Below are the code and all the weights of a small trained network. Each question names an input and a target symbol and asks about switching units off, where a switched-off unit gives its printed mean instead of its output.

import numpy as np


def w(rows, s, z=0):
    codes = np.array(rows[::2]) - 128.0
    scale = np.full(codes.shape[1], s)
    scale[-1] = z or s
    return codes * scale


def f(y):
    return np.maximum(y, 0)


def softmax(a):
    e = np.exp(a - a.max(-1, keepdims=True))
    return e / e.sum(-1, keepdims=True)


def log_softmax(a):
    a = a - a.max(-1, keepdims=True)
    return a - np.log(np.exp(a).sum(-1, keepdims=True))


def net(x, mask):
    ids = ['αβδεζηθλμξπφψ'.index(c) for c in x.split()]
    T = len(ids)
    res = E[ids] + P[:T]
    r = res
    for j in range(2):
        rows = slice(4 * j, 4 * j + 4)
        q, k, v = (r @ M[0][rows].T for M in (Q, K, V))
        z = softmax(np.where(np.tri(T) > 0, q @ k.T / 4**0.5, -1e9)) @ v
        o = O[0][rows]
        res = res + np.where(mask[j], z, o[:, -1]) @ o[:, :-1]
    y = f(res @ A[0][:, :-1].T + A[0][:, -1])
    res = res + np.where(mask[2:6], y, B[0][:, -1]) @ B[0][:, :-1]
    return log_softmax(res[-1] @ U[:, :-1].T + U[:, -1])


Q, K, V, O, A, B = {}, {}, {}, {}, {}, {}
E = w([
[228,141,127,67,142,254,143],'α',
[51,208,166,242,196,73,152],'β',
[189,126,179,204,92,237,80],'δ',
[97,147,218,174,150,159,201],'ε',
[123,142,163,71,106,78,83],'ζ',
[117,58,78,89,32,142,83],'η',
[41,127,80,95,112,30,200],'θ',
[196,174,110,98,191,134,199],'λ',
[36,142,100,206,91,87,103],'μ',
[109,55,235,137,75,189,169],'ξ',
[168,197,56,182,152,131,78],'π',
[168,121,17,102,81,118,72],'φ',
[116,69,152,34,95,154,201],'ψ',
],0.0065)
P = w([
[114,164,147,124,115,159,139],'0',
[74,133,42,180,75,210,204],'1',
[134,117,181,76,227,96,15],'2',
[171,202,154,127,13,90,176],'3',
[131,55,76,228,179,203,161],'4',
[117,242,187,38,41,87,107],'5',
[140,2,28,224,213,194,180],'6',
[208,221,238,77,82,21,59],'7',
[142,129,57,222,62,160,234],'8',
],0.006)
Q[0] = w([
[138,89,39,220,68,191,243],'H0',
[99,11,36,182,235,198,174],'H0',
[171,197,111,171,21,124,220],'H0',
[110,26,24,231,180,207,231],'H0',
[77,96,173,91,187,122,36],'H1',
[125,65,48,232,75,192,219],'H1',
[140,206,227,32,75,61,30],'H1',
[93,31,90,149,213,170,78],'H1',
],0.011)
K[0] = w([
[184,206,254,61,100,37,39],'H0',
[110,254,165,87,26,127,129],'H0',
[190,43,212,104,231,23,35],'H0',
[153,251,209,54,20,64,96],'H0',
[109,125,35,184,49,225,209],'H1',
[194,209,239,41,72,55,50],'H1',
[119,21,41,172,229,197,154],'H1',
[103,226,112,103,10,173,180],'H1',
],0.0088)
V[0] = w([
[230,42,107,24,54,211,107],'H0',
[49,75,55,176,33,107,29],'H0',
[71,98,53,21,75,27,204],'H0',
[57,80,253,144,79,153,171],'H0',
[162,126,166,43,147,112,240],'H1',
[85,193,158,184,221,75,170],'H1',
[37,91,196,116,95,76,187],'H1',
[153,88,208,128,61,206,104],'H1',
],0.0071)
O[0] = w([
[171,197,91,63,172,67,240,6],'H0',
[204,111,23,208,14,184,222,236],'H0',
[89,239,116,48,14,157,122,127],'H0',
[221,114,244,180,73,22,96,195],'H0',
[90,203,207,39,141,75,79,54],'H1',
[61,66,182,167,124,169,2,160],'H1',
[160,157,204,145,34,78,66,187],'H1',
[209,116,179,150,161,49,201,137],'H1',
],0.0081,0.0016)
A[0] = w([
[1,93,107,121,235,245,60,137],'N0',
[59,219,38,20,163,98,223,254],'N1',
[229,207,161,168,54,55,187,95],'N2',
[250,188,165,166,51,48,200,89],'N3',
],0.0048,0.004)
B[0] = w([
[8,40,45,23,161,118,99,193],'N0',
[178,253,150,146,193,168,118,252],'N1',
[118,59,61,50,58,28,131,211],'N2',
[104,51,75,57,87,64,164,221],'N3',
],0.0057,0.0047)
U = w([
[177,202,106,136,145,218,165,164],'α',
[154,131,229,199,181,78,54,193],'β',
[191,80,105,255,53,178,154,203],'δ',
[76,67,55,97,179,182,163,70],'ε',
[80,230,166,75,28,184,81,124],'ζ',
[141,57,142,81,96,56,134,3],'η',
[96,187,136,79,94,83,124,221],'θ',
[89,57,143,117,134,130,63,5],'λ',
[157,193,180,142,221,131,143,164],'μ',
[184,39,145,181,186,103,194,153],'ξ',
[134,138,132,124,133,126,125,57],'π',
[159,147,46,93,82,126,174,52],'φ',
[74,144,151,28,161,134,107,133],'ψ',
],0.0056,0.0034)

Each question gives the input, a string of symbols that net reads in full, and the target symbol t.
The units are the heads (4 rows each of Q, K, V and O) and the neurons (one row each of A and B). Each row of codes is followed by its name. A weight is (code - 128) times the scale printed after its matrix; where a second scale follows, it is the last column's (O, A, B and U).
mask holds one flag per unit, heads first, then neurons. A switched-off unit (its flag False) gives its mean, the last column of its rows in O or B, instead of its output. The means were averaged over made-up inputs and are rounded, as every weight is.
A unit's drop is (log p(t) with every unit on - log p(t) with that unit switched off) / (log p(t) with every unit on - log p(t) with every unit switched off).
The circuit of an input: a set's keep is (log p(t) with only the set's units on - log p(t) with every unit switched off) / (log p(t) with every unit on - log p(t) with every unit switched off). Starting from all 6 units, units are removed one at a time, each time the one whose removal leaves the highest keep (on an exact tie, the one counted first), for as long as the keep stays at least 0.8.
circuit, biggest first: the units of the circuit, biggest drop first
top k neurons: the k neurons with the biggest drops, biggest first
which heads matter: for each layer, one digit per head in row order, 1 if its drop is at least 0.15 and else 0, layers parted by /
drop of u: that unit's drop, to one decimal
input ε μ π, target δ: circuit, biggest first -> (H0, H1)
input θ α μ φ μ μ ξ δ, target η: which heads matter -> 11
input η ζ η μ π ε, target ε: which heads matter -> 11
input μ α μ, target μ: circuit, biggest first -> (H0, H1, N1)
input α π α θ λ, target ζ: circuit, biggest first -> (H0, H1)
input ε β φ, target λ: top 2 neurons -> (N0, N1)
input ξ θ π ε μ ψ ψ α λ, target μ: top neuron -> (N1)
input μ ξ π π λ, target ε: circuit, biggest first -> (H0, N0, H1)
input θ μ η η η ε α ε, target μ: circuit, biggest first -> (H0, N1, H1)
input β φ θ, target α: circuit, biggest first -> (H0, N1, H1)
input η μ δ φ μ ε φ μ, target α: circuit, biggest first -> (H0, H1, N1)
input ε δ μ ε β η, target λ: circuit, biggest first -> (H0, H1, N0)
input ξ μ μ θ φ θ θ ψ β, target θ: top 2 neurons -> (N2, N3)
input μ ψ μ, target θ: top neuron -> (N2)
input μ φ μ μ μ π ε δ α, target ξ: drop of N1 -> 0.0
input α θ ε θ θ π, target ζ: drop of H0 -> 0.5
input π δ φ μ ζ π μ, target ε: drop of N0 -> 0.4
input λ α ε α θ, target μ: drop of N1 -> 0.3
